Below are the code and all the weights of a small trained network. Each question names an input and a class and asks about switching units off, where a switched-off unit gives its printed mean instead of its output.

import numpy as np


def w(rows, s, z=0):
    codes = np.array(rows[::2]) - 128.0
    scale = np.full(codes.shape[1], s)
    scale[-1] = z or s
    return codes * scale


def f(y):
    return y / 2 * (1 + np.tanh(0.7978845608 * (y + 0.044715 * y**3)))


def log_softmax(a):
    a = a - a.max(-1, keepdims=True)
    return a - np.log(np.exp(a).sum(-1, keepdims=True))


def net(x, mask):
    res = np.array(x, float).reshape(1, 3) / 4 @ E
    y = f(res @ A[0][:, :-1].T + A[0][:, -1])
    res = res + np.where(mask, y, B[0][:, -1]) @ B[0][:, :-1]
    return log_softmax(res[-1] @ U[:, :-1].T + U[:, -1])


A, B = {}, {}
E = w([
[50,16,110,33,179],'x0',
[143,37,76,203,109],'x1',
[255,147,12,37,200],'x2',
],0.0091)
A[0] = w([
[172,140,47,35,189,192],'neuron 0',
[61,74,132,158,136,113],'neuron 1',
[150,112,122,158,105,91],'neuron 2',
[139,135,124,155,103,8],'neuron 3',
[190,113,54,37,235,99],'neuron 4',
[134,183,177,140,159,31],'neuron 5',
[162,119,112,181,108,129],'neuron 6',
[184,187,164,197,88,107],'neuron 7',
[90,79,196,196,89,171],'neuron 8',
[81,75,118,76,170,177],'neuron 9',
[161,60,99,146,179,253],'neuron 10',
[131,157,146,107,171,81],'neuron 11',
[206,180,96,56,134,156],'neuron 12',
[108,97,122,6,218,195],'neuron 13',
[124,202,138,47,126,77],'neuron 14',
[157,216,137,177,96,169],'neuron 15',
[159,129,89,203,91,157],'neuron 16',
[177,211,129,101,160,199],'neuron 17',
],0.015,0.0036)
B[0] = w([
[232,99,160,73,86,240],'neuron 0',
[153,90,138,92,132,183],'neuron 1',
[131,143,147,172,156,142],'neuron 2',
[102,138,143,135,131,136],'neuron 3',
[248,67,132,113,47,250],'neuron 4',
[153,149,129,147,146,160],'neuron 5',
[115,131,133,162,165,161],'neuron 6',
[93,177,122,133,162,216],'neuron 7',
[158,53,132,105,127,233],'neuron 8',
[102,129,71,95,85,191],'neuron 9',
[185,135,96,178,136,189],'neuron 10',
[135,154,138,114,131,143],'neuron 11',
[137,109,163,126,78,215],'neuron 12',
[71,151,117,41,121,223],'neuron 13',
[116,142,187,112,127,177],'neuron 14',
[88,202,150,149,164,214],'neuron 15',
[93,143,103,155,153,181],'neuron 16',
[125,149,190,106,94,199],'neuron 17',
],0.016,0.018)
U = w([
[62,172,82,203,197,164],'0',
[173,33,124,99,98,205],'1',
[6,129,76,74,128,2],'2',
[184,81,59,191,120,89],'3',
[121,186,194,131,137,145],'4',
[126,80,132,158,169,37],'5',
],0.014,0.0043)

Each question gives the input, the list of numbers given to net, and the class t.
The units are the neurons (one row each of A and B). Each row of codes is followed by its name. A weight is (code - 128) times the scale printed after its matrix; where a second scale follows, it is the last column's (A, B and U).
mask holds one flag per neuron, in row order. A switched-off neuron (its flag False) gives its mean, the last column of its row in B, instead of its output. The means were averaged over made-up inputs and are rounded, as every weight is.
A unit's drop is (log p(t) with every unit on - log p(t) with that unit switched off) / (log p(t) with every unit on - log p(t) with every unit switched off).
The circuit of an input: a set's keep is (log p(t) with only the set's units on - log p(t) with every unit switched off) / (log p(t) with every unit on - log p(t) with every unit switched off). Starting from the 12 units with the biggest drops (on a tie, the unit counted first), units are removed one at a time, each time the one whose removal leaves the highest keep (on an exact tie, the one counted first), for as long as the keep stays at least 0.8.
units of the circuit, in order: the units of the circuit, biggest drop first
most important unit: the unit with the biggest drop
k most important neurons: the k neurons with the biggest drops, biggest first
drop when u is switched off: that unit's drop, to one decimal
input [2,-7,-3], class 2: units of the circuit, in order : (neuron 4; neuron 0)
input [-2,2,1], class 0: most important unit : neuron 4
input [-6,-5,-7], class 0: units of the circuit, in order : (neuron 0; neuron 4; neuron 7)
input [-7,7,8], class 3: 2 most important neurons : (neuron 16; neuron 10)
input [8,-7,-8], class 2: 3 most important neurons : (neuron 4; neuron 0; neuron 13)
input [0,5,0], class 3: 2 most important neurons : (neuron 15; neuron 7)
input [-8,7,8], class 3: 3 most important neurons : (neuron 4; neuron 16; neuron 10)
input [-8,0,1], class 0: 2 most important neurons : (neuron 0; neuron 4)
input [-3,-4,-4], class 4: drop when neuron 16 is switched off : 0.2
input [-2,0,-4], class 0: drop when neuron 0 is switched off : 0.3
input [-3,0,-6], class 0: drop when neuron 4 is switched off : 0.3
